[[-25  -2 -28  31  54]
 [-27  77  -1 -11  -1]
 [ 45   0 -33  41   6]]
|
[-25  77 -33]

[[-53 -29 -80  75]
 [ 20  -8  -2   4]
 [ 45 -46  23  32]]
|
[-53  -8  23]

[[ 0  8  8  2 56]
 [-2 10 -3 -6 61]]
|
[ 0 10]

[[  1 -77]
 [ -8 -11]
 [ -3  54]
 [  4  54]
 [  1 -55]]
|
[  1 -11]

[[  6   1  34]
 [ 26  -3   1]
 [-85 -40  -3]]
|
[ 6 -3 -3]

[[ 24  50]
 [-32  21]
 [-29 -66]
 [ 76 -16]
 [-62 -45]]
|
[24 21]
---
[[-17 -29  10  -5 -30 -31 -16  23 -43 -18  -8 -44]
 [ 31 -18   7  33   3  33 -20 -73   9   0 -16 -15]]
|
[[ -8 -44 -17 -29  10  -5 -30 -31 -16  23 -43 -18]
 [-16 -15  31 -18   7  33   3  33 -20 -73   9   0]]

[[-29 -37  29   0 -12 -32 -33 -41  23 -11 -56 -21  24]
 [ 17  -6  14 -11 -18 -24 -20   1  -1 -16   4   7 -27]
 [-18 -17  39  -4   4   2 -29 -37  26 -24 -34 -43  18]
 [ -5  17 -26  -1   9  -5  14  15  -5  44  11  44  13]
 [-19 -36  28   1  28  14  -7  12   5 -28 -14 -24 -12]
 [  1 -25 -31  16 -85 -17 -19 -46  -3 -39 -82 -28  21]
 [-23 -35  18  12  56  11  17  18   3  -3 -11 -19   2]]
|
[[-21  24 -29 -37  29   0 -12 -32 -33 -41  23 -11 -56]
 [  7 -27  17  -6  14 -11 -18 -24 -20   1  -1 -16   4]
 [-43  18 -18 -17  39  -4   4   2 -29 -37  26 -24 -34]
 [ 44  13  -5  17 -26  -1   9  -5  14  15  -5  44  11]
 [-24 -12 -19 -36  28   1  28  14  -7  12   5 -28 -14]
 [-28  21   1 -25 -31  16 -85 -17 -19 -46  -3 -39 -82]
 [-19   2 -23 -35  18  12  56  11  17  18   3  -3 -11]]

[[-58 -35   0 -85  24  -1]
 [-81  23   1   0 -26  23]
 [-29 -15   0  32   3  86]
 [-30   8  17 -13 -71  47]]
|
[[ 24  -1 -58 -35   0 -85]
 [-26  23 -81  23   1   0]
 [  3  86 -29 -15   0  32]
 [-71  47 -30   8  17 -13]]

[[  0  72  42 -29  40  44  49  -8 -41]
 [ 26  20 -27 -15 -18  24  29  22 -17]
 [  2   9 -10 -47 -45  33  47 -30  65]
 [ 30 -14 -42  10 -50   7   7  39  19]
 [-46 -60 -12 -26 -17 -13 -24  41  59]
 [-14 -46 -23  -3   7 -48 -31  30  36]]
|
[[ -8 -41   0  72  42 -29  40  44  49]
 [ 22 -17  26  20 -27 -15 -18  24  29]
 [-30  65   2   9 -10 -47 -45  33  47]
 [ 39  19  30 -14 -42  10 -50   7   7]
 [ 41  59 -46 -60 -12 -26 -17 -13 -24]
 [ 30  36 -14 -46 -23  -3   7 -48 -31]]

[[ 12  73 -28   5]
 [-20 -11  21 -41]
 [ 19   4   0  10]
 [-36  28 -33   6]
 [ 20  20  17   8]
 [ 33 -11 -12  12]
 [ -6  83 -34 -25]]
|
[[-28   5  12  73]
 [ 21 -41 -20 -11]
 [  0  10  19   4]
 [-33   6 -36  28]
 [ 17   8  20  20]
 [-12  12  33 -11]
 [-34 -25  -6  83]]

[[ 0  1 79  0  0]
 [ 9  4 27 17 24]
 [ 2  2 68  4  5]]
|
[[ 0  0  0  1 79]
 [17 24  9  4 27]
 [ 4  5  2  2 68]]

[[ 54 -48 -48 -73 -29 -29  38  26   0 -20  40 -29  11 -28]
 [-52  55  27   5 -16  23 -28 -62 -45  72 -41 -52 -64 -13]
 [ 60 -57  41 -49 -46  15  52  32  43  53 -70 -74 -12 -25]
 [  7  66 -15  58  -9 -29  61  47  -5 -68  15 -46  48  42]
 [-44 -57  54  34 -54  61  16 -71 -32  46  58 -44  17  49]]
|
[[ 11 -28  54 -48 -48 -73 -29 -29  38  26   0 -20  40 -29]
 [-64 -13 -52  55  27   5 -16  23 -28 -62 -45  72 -41 -52]
 [-12 -25  60 -57  41 -49 -46  15  52  32  43  53 -70 -74]
 [ 48  42   7  66 -15  58  -9 -29  61  47  -5 -68  15 -46]
 [ 17  49 -44 -57  54  34 -54  61  16 -71 -32  46  58 -44]]

[[  1 -45  64  14   0  27  22   0  -7  46 -32  -7   0  10]
 [ 12 -63  68  23  -4  35  10   2  -2  46 -23 -20  -4  33]
 [-18  59 -28 -31   1 -17 -18  10  -4 -41  24  22  12 -53]
 [-17  58 -30 -31   0 -17 -18  13  -5 -43  24  22  13 -52]]
|
[[  0  10   1 -45  64  14   0  27  22   0  -7  46 -32  -7]
 [ -4  33  12 -63  68  23  -4  35  10   2  -2  46 -23 -20]
 [ 12 -53 -18  59 -28 -31   1 -17 -18  10  -4 -41  24  22]
 [ 13 -52 -17  58 -30 -31   0 -17 -18  13  -5 -43  24  22]]

[[-68  53 -19 -19]
 [-16  34  47   3]
 [ 23 -14  13 -21]
 [ 46  -5  22 -57]
 [ -4  13 -10  -3]
 [  1 -34   4  22]
 [-49  35   2 -40]
 [ 12  36  40   0]
 [ 20  27 -14  59]
 [-28  53  27 -17]
 [-55  42   2 -37]]
|
[[-19 -19 -68  53]
 [ 47   3 -16  34]
 [ 13 -21  23 -14]
 [ 22 -57  46  -5]
 [-10  -3  -4  13]
 [  4  22   1 -34]
 [  2 -40 -49  35]
 [ 40   0  12  36]
 [-14  59  20  27]
 [ 27 -17 -28  53]
 [  2 -37 -55  42]]
